Below are the code and all the weights of a small trained network. Each question names an input and a class and asks about switching units off, where a switched-off unit gives its printed mean instead of its output.

import numpy as np


def w(rows, s, z=0):
    codes = np.array(rows[::2]) - 128.0
    scale = np.full(codes.shape[1], s)
    scale[-1] = z or s
    return codes * scale


def norm(h):
    return h / np.sqrt((h * h).mean(-1, keepdims=True) + 1e-5)


def f(y):
    return y / 2 * (1 + np.tanh(0.7978845608 * (y + 0.044715 * y**3)))


def log_softmax(a):
    a = a - a.max(-1, keepdims=True)
    return a - np.log(np.exp(a).sum(-1, keepdims=True))


def net(x, mask):
    res = np.array(x, float).reshape(1, 5) / 4 @ E
    u = 0
    for l in range(2):
        y = f(norm(res) @ A[l][:, :-1].T + A[l][:, -1])
        res = res + np.where(mask[u : u + 8], y, B[l][:, -1]) @ B[l][:, :-1]
        u += 8
    return log_softmax(norm(res)[-1] @ U[:, :-1].T + U[:, -1])


A, B = {}, {}
E = w([
[129,128,129,128],'x0',
[176,138,182,155],'x1',
[148,144,147,1],'x2',
[130,128,126,130],'x3',
[80,230,131,119],'x4',
],0.0081)
A[0] = w([
[208,152,191,151,49],'0.n1',
[50,105,24,103,6],'0.n2',
[16,62,83,102,26],'0.n3',
[99,191,111,137,186],'0.n4',
[54,72,12,64,3],'0.n5',
[170,31,55,140,85],'0.n6',
[106,122,96,213,140],'0.n7',
[151,94,115,48,60],'0.n8',
],0.011,0.0017)
B[0] = w([
[253,242,185,178,194],'0.n1',
[206,192,206,192,199],'0.n2',
[226,173,153,192,190],'0.n3',
[66,83,120,114,194],'0.n4',
[197,230,227,90,226],'0.n5',
[58,66,222,168,253],'0.n6',
[146,127,4,120,240],'0.n7',
[133,2,53,125,207],'0.n8',
],0.0082,0.0046)
A[1] = w([
[141,113,114,183,253],'1.n1',
[19,232,115,133,95],'1.n2',
[95,222,94,101,113],'1.n3',
[252,177,150,123,23],'1.n4',
[60,166,158,108,159],'1.n5',
[142,81,165,142,217],'1.n6',
[175,119,117,2,162],'1.n7',
[154,98,159,111,118],'1.n8',
],0.011,0.0039)
B[1] = w([
[122,163,95,55,253],'1.n1',
[127,68,193,99,217],'1.n2',
[157,82,163,142,199],'1.n3',
[175,175,152,125,246],'1.n4',
[122,71,139,81,159],'1.n5',
[87,165,136,44,229],'1.n6',
[97,168,12,245,241],'1.n7',
[77,130,168,173,166],'1.n8',
],0.011,0.0048)
U = w([
[189,178,164,145,2],'0',
[85,100,9,164,174],'1',
[78,22,187,97,243],'2',
],0.016,0.00076)

Each question gives the input, the list of numbers given to net, and the class t.
The units are the neurons (one row each of A and B). Each row of codes is followed by its name. A weight is (code - 128) times the scale printed after its matrix; where a second scale follows, it is the last column's (A, B and U).
mask holds one flag per neuron, layer by layer. A switched-off neuron (its flag False) gives its mean, the last column of its row in B, instead of its output. The means were averaged over made-up inputs and are rounded, as every weight is.
A unit's drop is (log p(t) with every unit on - log p(t) with that unit switched off) / (log p(t) with every unit on - log p(t) with every unit switched off).
The circuit of an input: a set's keep is (log p(t) with only the set's units on - log p(t) with every unit switched off) / (log p(t) with every unit on - log p(t) with every unit switched off). Starting from the 12 units with the biggest drops (on a tie, the unit counted first), units are removed one at a time, each time the one whose removal leaves the highest keep (on an exact tie, the one counted first), for as long as the keep stays at least 0.8.
units of the circuit, in order: the units of the circuit, biggest drop first
k most important neurons: the k neurons with the biggest drops, biggest first
top k neurons in layer l: the k neurons of layer l with the biggest drops, biggest first
drop of u: that unit's drop, to one decimal
input [6,-7,-7,7,4], class 0: units of the circuit, in order : 0.n2
input [-1,7,8,2,2], class 1: units of the circuit, in order : 1.n7, 0.n5
input [8,-3,5,1,6], class 2: top 3 neurons in layer 1 : 1.n2, 1.n5, 1.n3
input [-6,4,-8,1,-7], class 1: top 2 neurons in layer 1 : 1.n2, 1.n1
input [-6,-1,2,7,-1], class 1: 2 most important neurons : 1.n7, 0.n8
input [7,-7,-4,8,-6], class 0: 3 most important neurons : 0.n3, 0.n5, 0.n2
input [0,-4,6,1,-3], class 1: 2 most important neurons : 1.n7, 0.n8
input [7,-5,8,-6,0], class 1: top 2 neurons in layer 0 : 0.n8, 0.n1
input [-2,-8,5,-6,-1], class 0: top 2 neurons in layer 0 : 0.n5, 0.n2
input [-4,-3,6,-3,0], class 1: 3 most important neurons : 1.n7, 0.n8, 0.n1
input [8,2,3,1,-5], class 2: top 2 neurons in layer 0 : 0.n6, 0.n7
input [-7,-8,6,0,-2], class 0: top 2 neurons in layer 0 : 0.n5, 0.n2
input [3,3,-5,5,7], class 2: 2 most important neurons : 1.n2, 1.n7
input [-6,-1,8,4,6], class 1: units of the circuit, in order : 1.n7
input [-3,-7,-3,-6,5], class 0: 2 most important neurons : 0.n2, 0.n3
input [2,-3,2,1,7], class 2: drop of 1.n3 : 0.0
input [-6,5,-3,-1,6], class 2: drop of 0.n2 : 0.1
input [-8,2,6,-4,4], class 1: drop of 1.n7 : 0.5
